Below are the code and all the weights of a small trained network. Each question names an input and a target symbol and asks about switching units off, where a switched-off unit gives its printed mean instead of its output.

import numpy as np


def w(rows, s, z=0):
    codes = np.array(rows[::2]) - 128.0
    scale = np.full(codes.shape[1], s)
    scale[-1] = z or s
    return codes * scale


def norm(h):
    return h / np.sqrt((h * h).mean(-1, keepdims=True) + 1e-5)


def f(y):
    return np.maximum(y, 0)


def softmax(a):
    e = np.exp(a - a.max(-1, keepdims=True))
    return e / e.sum(-1, keepdims=True)


def log_softmax(a):
    a = a - a.max(-1, keepdims=True)
    return a - np.log(np.exp(a).sum(-1, keepdims=True))


def net(x, mask):
    ids = ['ΘΣΦγδεημπω'.index(c) for c in x.split()]
    T = len(ids)
    res = E[ids] + P[:T]
    r = norm(res)
    for j in range(3):
        rows = slice(2 * j, 2 * j + 2)
        q, k, v = (r @ M[0][rows].T for M in (Q, K, V))
        z = softmax(np.where(np.tri(T) > 0, q @ k.T / 2**0.5, -1e9)) @ v
        o = O[0][rows]
        res = res + np.where(mask[j], z, o[:, -1]) @ o[:, :-1]
    y = f(norm(res) @ A[0][:, :-1].T + A[0][:, -1])
    res = res + np.where(mask[3:11], y, B[0][:, -1]) @ B[0][:, :-1]
    return log_softmax(norm(res)[-1] @ U[:, :-1].T + U[:, -1])


Q, K, V, O, A, B = {}, {}, {}, {}, {}, {}
E = w([
[225,146,133,78],'Θ',
[138,103,118,72],'Σ',
[136,164,122,53],'Φ',
[6,109,69,98],'γ',
[51,182,192,49],'δ',
[129,107,107,110],'ε',
[96,78,110,124],'η',
[178,224,105,186],'μ',
[224,166,214,59],'π',
[86,105,117,163],'ω',
],0.014)
P = w([
[141,113,138,177],'0',
[87,150,12,54],'1',
[53,141,131,109],'2',
[2,181,4,131],'3',
[242,106,158,102],'4',
[60,170,8,162],'5',
[73,82,118,23],'6',
[178,125,96,124],'7',
[157,210,186,95],'8',
],0.0086)
Q[0] = w([
[141,116,101,161],'head 1',
[153,214,173,128],'head 1',
[132,151,72,112],'head 2',
[128,136,110,122],'head 2',
[126,216,95,98],'head 3',
[154,110,60,1],'head 3',
],0.0093)
K[0] = w([
[54,116,108,81],'head 1',
[157,77,146,2],'head 1',
[224,94,242,113],'head 2',
[100,56,164,156],'head 2',
[139,104,183,148],'head 3',
[141,90,58,236],'head 3',
],0.0087)
V[0] = w([
[137,82,135,109],'head 1',
[125,202,194,174],'head 1',
[73,163,94,175],'head 2',
[76,229,251,146],'head 2',
[129,107,85,213],'head 3',
[154,193,163,61],'head 3',
],0.012)
O[0] = w([
[70,160,152,148,118],'head 1',
[185,227,124,100,14],'head 1',
[218,220,33,201,67],'head 2',
[154,86,21,28,4],'head 2',
[161,254,149,110,174],'head 3',
[180,47,82,118,118],'head 3',
],0.0094,0.0031)
A[0] = w([
[111,119,155,103,130],'neuron 1',
[70,176,135,129,187],'neuron 2',
[114,140,168,174,98],'neuron 3',
[81,162,135,141,54],'neuron 4',
[6,80,150,151,253],'neuron 5',
[124,156,100,129,116],'neuron 6',
[101,72,97,125,87],'neuron 7',
[103,197,91,87,202],'neuron 8',
],0.013,0.0041)
B[0] = w([
[194,103,253,84,161],'neuron 1',
[164,123,167,145,205],'neuron 2',
[97,126,43,91,165],'neuron 3',
[57,117,72,167,157],'neuron 4',
[246,101,109,197,255],'neuron 5',
[129,65,253,132,149],'neuron 6',
[146,114,114,85,165],'neuron 7',
[249,106,108,202,213],'neuron 8',
],0.0059,0.009)
U = w([
[166,58,167,154,30],'Θ',
[78,66,217,218,147],'Σ',
[121,94,90,114,117],'Φ',
[137,163,110,187,4],'γ',
[126,124,26,53,129],'δ',
[16,191,180,196,149],'ε',
[63,193,152,188,121],'η',
[232,205,49,134,183],'μ',
[94,96,92,58,198],'π',
[104,255,112,190,138],'ω',
],0.0073,0.0024)

Each question gives the input, a string of symbols that net reads in full, and the target symbol t.
The units are the heads (2 rows each of Q, K, V and O) and the neurons (one row each of A and B). Each row of codes is followed by its name. A weight is (code - 128) times the scale printed after its matrix; where a second scale follows, it is the last column's (O, A, B and U).
mask holds one flag per unit, heads first, then neurons. A switched-off unit (its flag False) gives its mean, the last column of its rows in O or B, instead of its output. The means were averaged over made-up inputs and are rounded, as every weight is.
A unit's drop is (log p(t) with every unit on - log p(t) with that unit switched off) / (log p(t) with every unit on - log p(t) with every unit switched off).
The circuit of an input: a set's keep is (log p(t) with only the set's units on - log p(t) with every unit switched off) / (log p(t) with every unit on - log p(t) with every unit switched off). Starting from all 11 units, units are removed one at a time, each time the one whose removal leaves the highest keep (on an exact tie, the one counted first), for as long as the keep stays at least 0.8.
circuit, biggest first: the units of the circuit, biggest drop first
heads that matter: for each layer, one digit per head in row order, 1 if its drop is at least 0.15 and else 0, layers parted by /
drop of u: that unit's drop, to one decimal
input δ ω ε ε δ ε μ, target δ: circuit, biggest first : [head 2]
input Σ δ δ ω Σ δ, target Σ: circuit, biggest first : [head 2; neuron 5]
input Σ ε μ Σ μ η μ, target Σ: heads that matter : 110
input Σ Φ η Σ Θ, target Σ: circuit, biggest first : [head 2; head 1]
input μ γ Σ Θ Θ γ μ η, target μ: heads that matter : 100
input Σ Σ ω γ Σ Φ Σ Θ μ, target Σ: circuit, biggest first : [head 1; head 3]
input Σ Σ Σ Φ ε Σ Θ, target Σ: heads that matter : 010
input μ μ μ Θ δ δ, target μ: heads that matter : 000
input μ ω μ δ μ μ π, target μ: heads that matter : 010
input Φ μ μ μ ω μ ε, target μ: heads that matter : 100
input Σ ω μ Σ, target Σ: heads that matter : 010
input μ Φ Φ, target μ: heads that matter : 010
input μ ε Σ Σ, target μ: heads that matter : 100
input γ μ μ η, target μ: circuit, biggest first : [head 2]
input μ μ ω, target μ: drop of head 2 : 0.2
input μ π μ γ, target μ: drop of neuron 8 : 0.2
input Σ μ Σ Σ, target Σ: drop of head 2 : 1.0
